What can hang from each mark
S: B Q
L: G X
N: A S
T: B
W: G Q
A: B G N T
B: N T
G: A L N W X
X: B G N T
Q: L T W

Known rows, with every way that one mark hangs from another
N(A(T) S(B Q(W))): [ 3.20  2.17  1.34  0.60 -1.67 -0.32  0.50  1.43 -0.72  3.30  0.34  2.26
  0.98  0.48  2.64  0.04 -2.26  1.64 -2.36  1.78 -1.04 -2.14 -1.06 -0.84
 -1.58 -0.43  0.04  0.51 -1.05 -0.43  0.51  2.55 -0.84  1.16 -0.49 -2.40
 -0.03 -2.19 -4.03 -0.69  0.23  2.05  1.41]
B(N(A(G) S(Q)) T): [ 3.00  1.83 -0.28  3.63 -4.12  1.36  0.86 -0.80 -0.44  4.71 -0.69 -0.12
 -0.94  1.03 -0.09  1.01 -5.03  0.99 -1.52  2.22 -1.26 -1.04 -0.65  0.66
 -0.12 -0.26  0.98  1.34 -2.86 -2.55  0.52  0.80  0.02 -0.55 -3.77 -2.15
  0.05 -2.90 -1.38 -0.46 -0.31  1.28 -0.12]
B(N(S(Q(L(X)))) T): [ 0.12  2.74 -0.76  0.58 -2.88  1.09 -2.18 -1.51  0.07  3.37  0.25  0.86
  1.59  0.19 -0.53  4.43 -1.76  0.14 -0.64 -0.20 -2.96 -2.01  1.92  0.77
  0.92 -0.84 -0.06  1.64 -1.92  0.82 -1.04  0.94  0.28  0.71 -1.01 -1.25
  1.54 -3.56 -2.28  1.89  0.22 -0.69 -0.06]
W(G(L) Q): [-1.20  0.52  3.53 -0.09  0.62 -0.32 -0.97  2.10 -0.63 -2.79  1.88 -2.74
  0.07  2.88 -2.15 -1.82  0.35  0.00  0.47  0.02  1.61 -0.78 -1.49  0.53
 -0.29  1.92 -2.47 -1.38 -0.87 -0.49  0.50 -0.13  0.10  0.71  1.53  2.07
  0.26  2.11  1.30  0.42  1.71  1.94 -4.98]
A(N(S) T): [ 1.77  0.98 -0.46  3.77 -0.43  0.34  0.89 -1.35  0.16  1.66 -1.39  0.62
  0.90 -0.18  3.41 -1.04 -0.51  0.93 -0.69  1.76 -2.64  0.14 -0.54  0.12
  0.16  2.42  0.72 -0.74 -1.95 -2.45 -0.32 -0.87  1.64 -0.99 -1.19 -3.77
  0.42 -1.43 -0.43 -1.52 -0.16  0.39  1.48]
T(B(N(A S))): [ 2.36  2.15  0.37  1.60 -0.93  1.01  0.43 -0.53 -1.31  2.31 -0.82  2.68
  0.79 -0.07 -0.51 -0.80 -0.58  0.47  0.53  0.89  0.73  0.59  0.36  0.29
 -0.06  1.57  2.14  1.24 -1.44 -3.15 -0.26  0.03 -0.57  0.74 -3.57 -4.32
 -1.04 -0.14 -0.46 -0.27 -0.17  1.84 -0.74]
G(A(N T) L W X(B)): [ 0.94  8.33  3.93  2.39 -0.42 -1.21  3.76  4.36  0.42 -0.46  1.64 -1.75
  1.63  0.02  3.46 -2.19 -0.91  2.40  2.52 -0.46 -0.04 -1.12 -0.62 -1.76
 -1.56  2.77  3.82 -5.07 -0.79 -2.90  1.82 -3.41  3.95 -2.19  0.90 -2.96
  2.84  2.52  2.41  0.44  1.87  5.29 -0.71]
Q(T W(G(A N(S)))): [ 2.83  2.90  1.75 -0.12 -2.74  2.68  1.78 -0.23 -2.45  2.03  0.28 -0.64
  0.11  1.91 -0.70 -2.77 -0.46 -0.11  0.08  1.45  0.20 -3.97 -2.53  2.42
 -3.50 -1.13 -0.39 -0.19 -0.46 -3.26  1.41 -3.10 -0.36  2.37  1.34 -5.33
 -2.05 -0.76 -1.24 -1.26  3.24  4.08 -1.46]
B(N(A S(Q)) T): [ 2.29  1.57 -0.18  1.29 -3.24  1.30 -0.67 -0.22 -1.00  4.38 -0.25  0.43
 -1.10  1.04 -0.31  1.89 -2.84  1.63 -1.76  2.04 -1.12 -0.85 -0.23  0.13
  0.11 -1.03  0.73  0.76 -2.50 -0.85 -0.26  0.26 -0.46  0.85 -3.43 -1.84
  0.02 -2.49 -3.13  0.58 -0.16  1.30 -0.67]
G(A L W(Q) X(T)): [ 1.02  6.28  4.34 -2.35 -1.70 -1.59  1.79  3.45  0.19 -2.78  2.67 -2.21
  1.07  3.26  0.63 -2.03  0.85  1.45  2.90  0.75  2.31 -0.70 -1.93  0.01
 -1.44  1.93  1.11 -3.47 -0.57 -0.82  0.91 -3.31  2.41 -1.52  0.91  0.39
  2.01  3.33  2.36  1.43  2.51  5.19 -3.97]
S(B(N) Q(T W)): [-0.24 -0.62 -0.69 -2.13 -2.95  0.51 -0.46 -0.90  0.13  4.66 -1.40  1.81
  1.48  0.68 -1.07  1.78 -1.20 -1.78 -2.94  1.64 -1.85 -3.26  0.49  0.27
 -0.22 -3.46 -1.62  0.00 -0.36 -1.77 -0.13  2.03 -1.55  2.29  0.74 -1.21
  1.13 -1.79 -3.06  0.89  1.06 -0.16  2.49]
Q(L(G(N X)) T W): [ 0.84  5.09  3.96 -1.28 -2.34  1.98 -1.64 -1.51 -0.03  3.24  0.71 -0.60
  2.74 -0.19 -0.19  0.45 -0.63 -1.28 -1.33  0.12 -0.03 -3.23  1.25  3.79
 -3.13 -2.70 -0.27  1.39  1.33 -2.60  0.86 -0.51 -0.04  1.78  3.42 -1.42
 -0.82  0.99  1.75 -1.34  3.51  0.13  0.87]
B(N(A(G(X)) S) T): [ 2.93  4.78  0.38  3.55 -4.53  0.61  1.83  0.21  0.83  4.09 -0.33  1.21
  0.50  0.21  0.50 -0.27 -3.57  0.79 -1.08  2.23  0.43 -0.14 -0.77  0.06
 -0.22 -0.17  3.08  0.80 -1.53 -2.97  1.05 -0.64  0.05 -1.96 -2.78 -3.69
  1.06 -1.31  0.16 -2.03  1.25  1.65 -0.54]
X(G(L N(A) W) T): [ 5.00  6.82  5.11  1.73 -1.21  1.62  1.59  3.08 -2.52  1.26  0.80 -3.45
 -1.79  2.53  1.20 -1.04 -2.52  1.41  2.43  0.34  1.76 -0.01 -1.23  3.42
 -4.02 -0.99  1.68  0.72 -1.75 -0.74  3.28 -3.20  1.60 -0.81 -0.26 -1.72
  0.00  4.84  2.65  0.12  1.63  3.57 -2.14]
X(B N(A) T): [ 1.02  2.96  0.84  0.39 -0.35  1.52  0.62  1.44 -2.81  2.05  0.04 -0.20
 -2.05  0.49  1.47 -1.87 -2.80 -1.07  4.98  1.50  0.44 -0.97 -0.84  1.01
 -2.34  0.40  2.67  1.17  1.12  0.85  1.12 -1.64 -0.44  2.40 -2.60 -2.22
  0.67  1.96 -0.29 -1.44 -1.85  2.69  0.03]
X(G(A L) N T(B)): [ 3.21  4.30  2.53  1.20  0.82  2.12  1.73  0.12 -1.28  0.86 -0.33 -0.45
 -1.75  1.23  1.26 -1.92 -1.30 -0.66  6.35  0.34  1.80 -0.10 -1.88  2.15
 -3.49  1.18  3.24 -0.07 -0.03 -0.81  0.83 -3.33  0.76  0.79 -3.17 -2.06
  2.06  3.05  4.48 -0.06  0.48  2.53 -0.62]
S(Q(W(G))): [-0.48 -0.96  1.20 -0.24 -1.98  1.32  1.05 -0.56 -0.77 -0.69  0.72 -1.82
 -0.85  1.00 -2.48  0.24 -2.16 -0.19 -1.16 -0.16 -0.21 -1.32 -1.48  1.43
 -1.54 -1.61 -2.84  0.68 -0.84 -1.29 -0.21  1.01 -2.10  1.29  1.53  0.55
 -0.88 -0.20 -1.57  0.30  2.02  0.26 -1.23]
Q(L(X) T(B) W): [-1.27  1.69  0.37 -2.23 -0.78 -0.65 -0.55 -2.28 -0.09  2.04 -1.08  2.37
  3.76  1.40 -2.27  0.66  1.44 -2.81  1.96 -3.65 -0.49 -2.17  0.39  2.83
 -0.97  1.41  0.76  1.90  1.76  0.14 -0.48  0.26 -0.07  1.04  1.74 -3.02
  0.94 -0.63 -1.18  0.13  1.43  0.48  1.05]
W(G(A L N(S)) Q(T)): [ 1.59  3.59  4.26  0.44 -0.30  1.55 -0.98  2.28 -2.04  0.24  1.79 -2.35
  0.21  3.96 -0.27 -3.51  1.07  0.61  0.49  2.29  0.79 -4.12 -2.20  1.35
 -2.41  1.88 -1.13 -2.37 -1.39 -2.79  1.75 -3.07  1.83  2.58  1.14 -2.34
 -1.03  1.36  0.90 -0.03  3.30  5.29 -5.21]
X(B G(L N(S)) T): [ 2.80  7.39  2.41  2.29  0.51  4.12  0.41  2.13 -2.30 -0.53  0.04 -1.61
 -0.83  0.70  3.48 -1.54 -1.19  1.14  4.52  2.52  0.02 -1.16  0.59  3.33
 -3.51  0.25  1.22  0.85 -1.54 -1.41  3.83 -1.86  0.35  2.06 -2.03 -3.36
 -0.52  3.22  2.75  1.23  0.98  3.23 -2.40]
T(B(N(A(G(L)) S))): [ 3.73  4.39  2.71  3.76 -0.58  1.21  1.17 -0.06 -1.29  1.47 -0.31  1.17
  1.89  0.44  0.12 -1.83 -2.89  0.36  0.58  0.42  1.41  0.45  0.35  0.98
 -0.70  3.16  2.41  1.42 -2.33 -5.09  2.04  0.61  0.89 -1.20 -3.75 -3.40
 -0.75  0.81  2.38 -0.53  0.62  3.04 -2.06]
T(B(N(A(G(L X)) S))): [ 3.12  6.57  3.57  4.11 -1.16  0.99  1.43  0.87  0.14  1.10  0.40  1.70
  2.46 -0.30  0.80 -1.79 -2.43  0.71 -0.15  1.10  1.88  0.62  0.60  0.16
 -0.92  2.74  3.41  0.83 -1.94 -5.75  2.28  0.27  0.91 -1.81 -2.96 -3.52
  0.13  2.16  3.23 -0.98  2.64  2.93 -2.50]
L(G(W) X(N T)): [ 2.53  3.13  2.82 -0.05 -2.10  1.56  0.41 -0.35 -0.88  0.43 -0.29 -2.37
 -0.21  0.55  0.83  0.85 -1.86 -0.08  4.32  0.83 -0.40  0.07 -1.19  2.23
 -1.66 -2.43  1.85  1.11 -0.55  0.97  0.80 -1.86  2.94 -0.88  0.57  0.04
  3.14  2.04  2.15 -0.30 -0.63  0.89  1.74]
T(B(N(A(G(W X)) S))): [ 3.35  5.85  1.78  4.05 -3.54 -0.19  3.71  0.65  0.73  1.21  0.17  1.36
  2.36 -0.28 -0.11 -1.67 -2.44  1.29  1.01  1.15  1.21  0.47  0.31  0.63
 -0.40  1.39  3.37 -0.02 -2.37 -5.79  1.05  0.32  0.97 -2.45 -2.53 -5.00
 -0.79  1.28  2.27 -1.32  1.58  3.49 -1.01]
T(B(N(S))): [ 1.06  1.13 -1.32  1.23 -0.59  1.17  0.64 -1.62 -0.18  0.91 -1.10  2.68
  1.49 -0.33 -0.27 -0.17  0.51 -0.15  1.31  1.38 -0.52  0.37  1.04  0.63
  0.65  0.96  0.87  0.33 -1.57 -3.24 -0.74  0.63 -0.41  0.60 -2.95 -3.65
 -0.56 -0.72  0.21  0.65  0.12  0.71 -0.44]
Q(L T W(G(X))): [-1.83  2.29  2.13 -1.67 -2.73 -0.27  0.33 -1.38 -0.25  1.31  0.60 -0.42
  2.62  0.50 -2.95 -0.60 -0.07 -2.22 -1.20 -1.45  1.07 -3.01 -0.15  3.03
 -2.40 -1.11 -1.21  0.78  1.59 -1.11  0.29 -0.40 -2.74  1.42  3.24 -2.02
 -0.44  0.43 -0.83 -2.01  3.76  1.09 -1.78]
N(A(B G(W) T) S(Q)): [ 4.19  2.94  0.63  5.86 -2.15 -1.97  3.52  1.49 -0.59  2.54 -0.55 -0.17
  0.92  0.65  2.73 -0.94 -4.02  3.30  1.32  0.99 -1.41 -0.56 -2.46  0.91
 -2.06  2.65  2.13 -0.57 -3.37 -2.83  1.83  1.30  3.10 -3.57 -1.57 -3.42
 -0.03 -0.73 -0.67 -0.84 -0.86  3.63 -0.31]
L(G(A(B T)) X): [ 2.03  3.00  1.77  2.10  0.00 -0.86  1.47  1.38 -0.17  2.96 -1.71  0.95
 -0.06 -0.31  2.39  0.29 -0.31  1.46  2.59 -0.89 -0.10  0.29 -3.98 -1.29
 -2.30  1.12  4.57 -0.91  0.26  0.49  0.65 -3.06  4.31 -2.62  1.38 -1.60
  5.89 -0.35  0.92  0.39 -0.64  0.60  2.15]
T(B(N(A(G(L W)) S))): [ 4.55  5.69  3.37  3.48 -1.78  0.17  2.65  0.84 -1.34  0.42  0.46 -0.12
  2.82  0.86 -0.46 -1.80 -3.02  1.47  1.67 -0.20  1.56  0.29  0.57  1.62
 -0.63  2.59  2.33  0.21 -3.27 -5.35  2.30  0.64  1.93 -2.40 -3.06 -3.73
 -1.50  1.35  2.60 -0.06  0.62  4.85 -2.42]
A(G(W) T): [ 1.81  1.24  0.11  2.95 -1.64 -2.32  4.08  0.45  1.01  0.83 -0.49 -1.81
  0.80  1.44  1.07 -0.94 -2.51 -0.32  1.53 -0.02 -1.06 -0.28 -1.80  1.07
 -0.67  0.48  0.71 -1.75 -1.29 -1.14  0.59  0.24  2.15 -3.29  0.53 -1.56
  1.64 -0.36  0.69 -1.45 -0.10  2.01  0.76]
N(A S(B Q(L T W))): [ 1.70  2.72  1.98 -1.67 -2.37  0.14 -2.25 -0.51 -1.89  4.40  0.66  2.26
  3.34 -0.16  0.25  0.51 -1.48  0.57 -3.12  0.10 -0.31 -4.77  1.95  1.51
 -1.89 -0.32 -0.92  2.32 -0.04 -0.71  0.91  2.89 -2.07  3.35 -0.06 -2.48
 -2.89 -2.65 -3.57 -0.54  0.32  2.30  0.67]
Q(L T(B) W): [-0.95  0.66 -0.19 -2.47 -0.76 -0.80  0.02 -2.93 -0.54  2.26 -0.83  2.11
  3.39  1.22 -2.34 -0.47  1.03 -2.60  1.72 -2.58  0.21 -2.39  0.86  3.69
 -1.39  1.34 -0.35  1.09  1.62 -1.13 -0.87  0.93 -1.45  1.74  0.49 -2.85
 -1.27 -0.94 -0.87 -0.36  1.00  1.00  0.33]

Rows
[ 3.14  6.42 -1.12  1.37 -4.58 -1.23  3.74  1.92  0.56  2.59  0.29  2.22
  1.89 -0.20  0.81  0.30 -0.36  3.68  2.84  1.16  0.29 -0.56 -1.46 -0.75
 -0.67 -0.08  4.12 -3.14 -1.97 -2.46  0.42 -2.54  2.48 -3.41 -1.38 -4.79
  1.79 -1.32  0.05  1.25  0.88  3.76 -1.06]
G(A(B(N(S) T)) W X)
[-0.89  1.81  0.92 -1.02 -0.57  0.22 -2.53 -0.80 -0.42  0.39  1.17 -0.32
  0.88  2.12  0.00  0.72 -0.60 -2.81  4.15 -0.02 -1.50 -1.59 -0.28  1.66
 -0.04  1.60 -0.48  1.74  0.80  2.49 -1.67 -0.78  0.80  1.64  0.76  0.12
  1.94  0.56  0.94 -0.69 -0.84 -0.25 -0.34]
W(Q(L(X(N T))))
[ 2.47  4.60  2.16  2.76 -1.27  1.44  1.10  2.34  0.69  0.13  0.40 -2.32
 -0.58  0.83  0.47  1.33 -0.78  1.13  1.86 -0.76 -1.07 -0.30 -0.54  1.41
 -1.12 -2.26  1.16  0.26 -1.63 -0.01  1.37 -1.74  2.51 -0.93  2.38 -1.92
  0.95  2.59  2.44  0.62  1.48  0.48  0.89]
L(X(G(N W)))
[ 1.78  2.11  1.95  5.17  0.22 -0.30  2.01 -0.28  0.56  1.55 -0.97 -1.46
  0.89  0.84  2.91 -1.65 -3.18 -0.47 -0.49  0.15 -1.58  0.22 -1.12  0.38
 -0.72  3.35  0.99 -1.01 -1.63 -3.43  1.47 -0.88  3.17 -3.30 -0.15 -1.15
  2.41  0.43  2.83 -1.61  0.77  0.54  0.82]
A(G(L) N T)
[ 0.64  0.94  0.22  1.78 -0.62 -0.57  2.74  1.69 -1.70  0.93 -0.22  0.62
 -1.20 -0.11 -0.76 -2.04 -0.41  1.29  2.35 -0.62  1.78 -0.75 -3.11 -0.64
 -2.59  1.44  1.84 -1.23  0.13 -1.16  0.56 -2.73  0.65 -1.10  0.50 -1.75
  1.36  0.20  0.63  0.22  0.27  1.77 -1.79]
W(G(A(B)))
[ 2.23  4.19  3.69  1.05 -0.16  0.16  0.96  1.75  0.05 -2.09  0.97 -3.43
  0.93  0.49 -0.33  0.26 -0.80  2.06  1.41 -1.56  1.34  0.46  0.10  2.01
 -0.93 -0.67  0.17 -0.81 -2.04 -0.39  2.15 -0.28  1.05 -1.44  0.50  0.10
 -0.54  2.70  3.20  0.86  0.85  2.41 -1.60]
X(G(L W))
[ 1.06  1.85  1.22  2.04 -0.67  1.09 -1.05 -3.25 -0.30  3.61 -0.99  0.85
  1.76 -0.78  0.68  2.10 -1.58 -0.32  0.21  1.30 -1.97 -1.14  1.80  2.41
 -1.03  0.23  0.01  0.75 -2.07 -2.95 -1.65  2.14 -0.05  1.64 -2.31 -1.78
  0.88 -2.10  0.38  0.71 -0.15 -0.38  0.51]
A(T(B(N(S(Q(L(G)))))))
[-0.96  6.18  1.81 -0.72 -0.75  1.29  0.98  2.02 -0.75 -0.06  0.16 -0.09
  0.61  0.13  1.19 -0.23 -0.85 -1.07  2.52  1.73  0.74 -0.01  0.84  0.35
 -1.42 -0.23  2.09 -0.79  0.11 -1.49  2.23 -1.80 -0.17  0.27 -1.06 -1.25
  3.33  3.43  1.25  1.50  1.95  2.27 -2.35]
G(L X(B(N) T))
[-2.69  3.82  3.35 -0.94  0.26  0.49 -3.17  1.14 -0.05 -1.28  1.26 -1.47
  2.09  0.10 -0.78  0.81  0.15 -0.15  3.01 -1.64 -0.04 -1.83  1.35  0.69
  0.33  1.77 -0.02  0.88  0.84  1.16 -0.26  0.86  1.06  2.54  1.96  1.19
  1.17  0.25  2.13  1.29 -1.56  0.52 -0.45]
W(Q(L(G X(B))))
[ 4.13  4.36  4.88  1.34 -1.71  1.31  0.25  2.21 -1.81  1.97  1.24 -2.66
 -0.85  0.53  0.30 -0.56 -2.29  2.30  0.13  0.54  1.18 -0.60 -0.24  1.54
 -2.44 -2.06  1.25  0.29 -1.17 -2.01  1.57 -1.32  2.50 -0.29  1.05 -0.42
 -1.21  2.20  1.90 -0.42  0.40  2.18  0.09]
L(G(N(A) W))
[ 1.93  3.69  1.87  0.65  1.14 -0.74  0.92  2.42 -1.45  0.10  0.67  0.85
  0.97 -0.13  1.24 -1.16 -0.07  2.20  2.21 -1.39  1.67 -0.24 -1.55 -1.07
 -1.88  2.78  2.64 -1.55 -0.23 -1.05  1.84 -2.02  2.70 -2.09 -0.04 -0.60
  1.19  0.94  1.94  1.61  0.20  2.72 -1.77]
G(A(B) L)
[ 1.71  1.24  1.70  1.92 -0.30  2.94 -1.77 -1.59 -0.55  3.43 -1.43  0.22
 -0.17  0.93  1.30 -0.37  0.46  0.88  0.31  3.41 -1.60 -2.71  0.87  3.05
 -2.61 -0.66  0.08  0.26 -1.64 -4.06  0.92  0.56  1.91  2.90 -1.40 -1.80
 -0.91  0.43  0.75  0.93  1.80  0.82  0.19]
L(G(N(S(Q(T(B))))))
[ 1.74  1.39  1.31 -0.83 -2.84  0.82 -0.10  1.09 -0.93  3.94  0.33  1.88
  0.33 -0.13 -0.80  1.58 -3.33 -0.06 -3.30  0.82 -0.24 -1.61  0.29 -1.28
 -0.44 -2.62 -0.52  1.32 -0.71 -1.65 -0.16  2.06 -1.88  1.57 -0.02 -0.69
  0.11 -1.13 -2.52  0.57  0.22  0.21  1.87]
S(B(N(A)) Q(W))
[ 2.69  1.57 -2.41  5.43 -1.62 -0.52  2.99 -1.14  0.21  3.41 -2.47  2.14
  1.73 -0.39  2.38 -0.50 -2.78 -0.09  1.45  2.06 -2.25  0.37 -1.99  0.67
 -0.48  1.85  1.99 -0.04 -2.41 -3.63  0.80  0.49  1.71 -3.23 -1.86 -4.89
  1.98 -1.92  0.47 -1.24 -0.86  0.70  0.85]
A(B(N(S)) G T)
[ 0.97  2.53  0.84  3.63 -1.25  0.81  1.14 -0.10  1.95  0.60  0.89 -0.27
  0.45 -1.12  1.49 -0.89 -3.11 -1.05  1.12  1.74 -0.58 -0.61 -0.15 -0.09
 -0.57 -0.37  1.42  0.18  0.06 -2.37  0.56  0.45  0.84 -1.13 -0.17 -0.56
  0.57  1.24  3.62 -2.92  1.26 -0.19  0.95]
A(G(X(N)))
[ 1.66  2.42  1.74 -1.25 -3.44  1.69 -2.06 -3.05 -2.28  4.31  0.00  0.29
  2.98  0.26 -1.88  1.74 -2.73 -0.76 -3.28 -0.25 -1.31 -3.19  1.35  3.06
 -0.92 -0.77 -1.25  2.91 -1.50 -2.57 -0.03  1.43 -2.42  3.03 -0.89 -3.81
 -3.27 -2.47 -3.28 -0.66  0.81  2.17 -0.06]
B(N(A S(Q(L T W))))
[-0.88 -1.38 -0.53 -1.52 -1.02  0.08  0.42 -2.13  0.30  1.92 -1.54  1.15
  0.91  2.08 -1.71  0.00  0.46 -1.35  0.53 -0.27 -1.03 -1.90 -0.67  2.39
 -1.22  0.14 -0.82 -0.03  0.14 -2.00 -0.52  1.32 -0.66  1.83 -0.23 -1.50
 -0.26 -0.32 -2.10  0.88  1.77  0.86  0.75]
S(Q(T(B) W))
[ 4.03  6.39  1.44  1.23 -1.30 -1.23  2.74  4.49 -1.45  2.37  1.71 -0.19
  0.12  2.42  1.37 -0.71 -0.86  3.37  4.49 -0.74  0.71 -1.72 -1.93  0.35
 -2.94  0.88  2.97 -3.56 -1.10 -0.81  2.14 -3.30  5.08 -3.31  0.67 -1.54
  1.53  0.95  1.54  2.51  1.11  4.33 -2.35]
G(A(B(T)) L N W)
[ 2.56  3.17  2.49  1.29  0.35  2.54 -0.23 -0.31 -1.08  0.23 -0.16 -2.27
 -1.35  0.78  1.45 -0.28 -2.21 -0.85  3.70  1.14  0.48  0.26 -0.94  2.96
 -2.43 -0.86  0.87  1.25 -0.70  0.55  1.67 -1.60  0.02  0.57 -1.68 -0.29
  1.33  3.12  3.49 -0.86  0.23  0.79 -0.62]
X(G(L) N T)
[-0.83  0.87 -0.94 -0.77 -1.54 -1.46 -1.44  0.87  0.33  4.39  0.94  1.96
  0.41  0.24  0.38  2.48 -1.21  0.30 -0.63  0.11 -0.98 -3.54  2.41 -0.35
 -0.68 -1.11 -0.84 -0.27  0.57  2.32 -0.92  2.49 -0.64  1.33 -0.22  1.99
  1.38 -3.11 -1.95  1.69 -0.67 -1.12  0.61]
S(B(T) Q(L))
[ 3.43  5.59  3.15  2.23 -1.06  0.88  4.08  0.55 -1.06  0.07 -1.00 -1.52
 -0.51  1.52  1.11 -2.44 -0.72  1.62  4.84 -0.97  1.69  0.74 -1.31  2.33
 -2.86  2.90  3.23 -1.56 -1.77 -3.43  1.21 -4.58  2.56 -1.95 -2.23 -3.21
  1.57  3.24  4.78  1.29  0.81  3.48 -0.28]
X(G(A(N) L W) T(B))
